Below is a small trained network, with its code and all its weights. Each question gives an input and a class and asks what happens when units are switched off, that is, made to give their printed mean instead of their output.

import numpy as np


def w(rows, s, z=0):
    codes = np.array(rows[::2]) - 128.0
    scale = np.full(codes.shape[1], s)
    scale[-1] = z or s
    return codes * scale


def f(y):
    return y / 2 * (1 + np.tanh(0.7978845608 * (y + 0.044715 * y**3)))


def log_softmax(a):
    a = a - a.max(-1, keepdims=True)
    return a - np.log(np.exp(a).sum(-1, keepdims=True))


def net(x, mask):
    res = np.array(x, float).reshape(1, 4) / 4 @ E
    y = f(res @ A[0][:, :-1].T + A[0][:, -1])
    res = res + np.where(mask, y, B[0][:, -1]) @ B[0][:, :-1]
    return log_softmax(res[-1] @ U[:, :-1].T + U[:, -1])


A, B = {}, {}
E = w([
[63,120,130,187,88],'x0',
[67,199,141,103,154],'x1',
[148,143,218,126,79],'x2',
[159,126,155,190,247],'x3',
],0.012)
A[0] = w([
[156,105,153,137,208,73],'N1',
[60,72,108,68,71,53],'N2',
[20,94,98,217,125,153],'N3',
[180,108,101,148,66,32],'N4',
[51,212,189,115,159,175],'N5',
[169,2,156,162,106,86],'N6',
[137,158,204,160,88,112],'N7',
[76,178,132,112,149,5],'N8',
[195,134,122,22,162,169],'N9',
[131,154,146,203,175,77],'N10',
[145,44,150,125,124,155],'N11',
[159,169,221,173,82,112],'N12',
[122,124,141,131,111,175],'N13',
[196,167,118,61,158,163],'N14',
[112,105,92,25,83,56],'N15',
[188,164,200,125,97,125],'N16',
[104,157,99,102,68,67],'N17',
[193,28,107,147,84,122],'N18',
[92,109,42,96,169,80],'N19',
[48,189,135,80,173,128],'N20',
[111,107,68,135,160,73],'N21',
[76,245,117,140,122,64],'N22',
[59,138,15,127,197,65],'N23',
[115,154,144,165,233,85],'N24',
[142,118,220,239,200,65],'N25',
[161,135,156,54,150,184],'N26',
[142,64,13,129,140,126],'N27',
[66,79,38,120,148,115],'N28',
[160,155,201,147,89,82],'N29',
[174,75,123,190,136,47],'N30',
[62,245,165,55,161,115],'N31',
[107,227,149,89,142,80],'N32',
[56,161,143,80,147,57],'N33',
[66,134,184,239,74,138],'N34',
[38,181,175,125,198,86],'N35',
[70,81,130,233,101,110],'N36',
[188,157,120,75,149,106],'N37',
[63,136,113,181,91,186],'N38',
[119,93,221,81,127,134],'N39',
[169,166,87,29,86,87],'N40',
[149,147,197,122,97,149],'N41',
[126,129,144,157,187,139],'N42',
],0.0096,0.0031)
B[0] = w([
[148,149,227,72,77,204],'N1',
[132,154,230,80,120,198],'N2',
[229,195,100,169,94,216],'N3',
[130,82,135,81,128,159],'N4',
[114,73,74,131,105,217],'N5',
[168,21,52,97,111,203],'N6',
[127,181,99,114,218,187],'N7',
[193,96,90,106,97,147],'N8',
[233,208,90,228,28,203],'N9',
[167,115,212,79,90,193],'N10',
[98,89,81,132,112,167],'N11',
[130,144,83,102,255,205],'N12',
[121,157,128,134,142,145],'N13',
[199,166,112,234,25,189],'N14',
[75,161,199,60,95,193],'N15',
[110,156,52,92,171,190],'N16',
[141,135,241,74,78,179],'N17',
[164,59,95,122,118,207],'N18',
[118,151,101,94,210,179],'N19',
[148,63,77,133,126,196],'N20',
[108,189,129,62,162,160],'N21',
[172,82,105,117,104,181],'N22',
[123,175,86,99,137,216],'N23',
[140,113,210,105,128,235],'N24',
[170,144,197,67,94,255],'N25',
[147,166,80,165,117,176],'N26',
[128,146,92,105,185,202],'N27',
[99,189,104,78,202,187],'N28',
[81,157,88,99,214,179],'N29',
[150,87,127,92,99,174],'N30',
[141,55,70,122,102,223],'N31',
[160,53,85,108,124,177],'N32',
[126,63,120,113,97,162],'N33',
[227,209,97,167,94,223],'N34',
[146,73,120,121,80,203],'N35',
[203,156,118,162,41,200],'N36',
[215,177,127,187,60,165],'N37',
[165,156,154,188,96,192],'N38',
[126,174,85,110,218,174],'N39',
[133,162,191,110,68,190],'N40',
[112,161,85,111,205,183],'N41',
[113,132,174,115,106,192],'N42',
],0.007,0.0087)
U = w([
[132,113,229,62,97,115],'0',
[157,162,119,200,89,97],'1',
[135,5,99,103,113,95],'2',
[122,160,107,90,196,107],'3',
[124,123,138,166,118,247],'4',
[74,86,175,177,146,46],'5',
[54,92,181,174,151,53],'6',
],0.02,0.014)

Each question gives the input, the list of numbers given to net, and the class t.
The units are the neurons (one row each of A and B). Each row of codes is followed by its name. A weight is (code - 128) times the scale printed after its matrix; where a second scale follows, it is the last column's (A, B and U).
mask holds one flag per neuron, in row order. A switched-off neuron (its flag False) gives its mean, the last column of its row in B, instead of its output. The means were averaged over made-up inputs and are rounded, as every weight is.
A unit's drop is (log p(t) with every unit on - log p(t) with that unit switched off) / (log p(t) with every unit on - log p(t) with every unit switched off).
The circuit of an input: a set's keep is (log p(t) with only the set's units on - log p(t) with every unit switched off) / (log p(t) with every unit on - log p(t) with every unit switched off). Starting from the 12 units with the biggest drops (on a tie, the unit counted first), units are removed one at a time, each time the one whose removal leaves the highest keep (on an exact tie, the one counted first), for as long as the keep stays at least 0.8.
circuit, biggest first: the units of the circuit, biggest drop first
top k neurons: the k neurons with the biggest drops, biggest first
drop when u is switched off: that unit's drop, to one decimal
input [7,3,6,-2], class 1: circuit, biggest first	(N34)
input [1,-5,-7,7], class 0: circuit, biggest first	(N1, N25)
input [3,8,-6,7], class 2: top 4 neurons	(N20, N5, N31, N35)
input [8,-6,-8,-3], class 1: top 4 neurons	(N36, N3, N38, N12)
input [2,-6,-7,-6], class 3: circuit, biggest first	(N28, N27)
input [5,-8,-2,-8], class 0: top 3 neurons	(N2, N15, N17)
input [-7,8,0,8], class 0: top 3 neurons	(N1, N24, N25)
input [-7,2,6,-6], class 1: top 3 neurons	(N9, N14, N26)
input [5,-3,5,0], class 1: top 2 neurons	(N34, N36)
input [-8,-4,5,7], class 1: top 2 neurons	(N9, N14)
input [-4,2,-8,8], class 0: top 3 neurons	(N1, N24, N10)
input [7,3,-5,-8], class 0: top 3 neurons	(N2, N17, N15)
input [3,3,-5,-2], class 3: top 2 neurons	(N28, N9)
input [6,-3,6,8], class 0: circuit, biggest first	(N25)
input [6,7,-4,-6], class 2: top 2 neurons	(N31, N20)
input [-6,7,8,7], class 3: drop when N39 is switched off	1.4
input [-4,-2,2,0], class 1: drop when N6 is switched off	0.0
input [1,0,6,5], class 3: drop when N12 is switched off	0.3
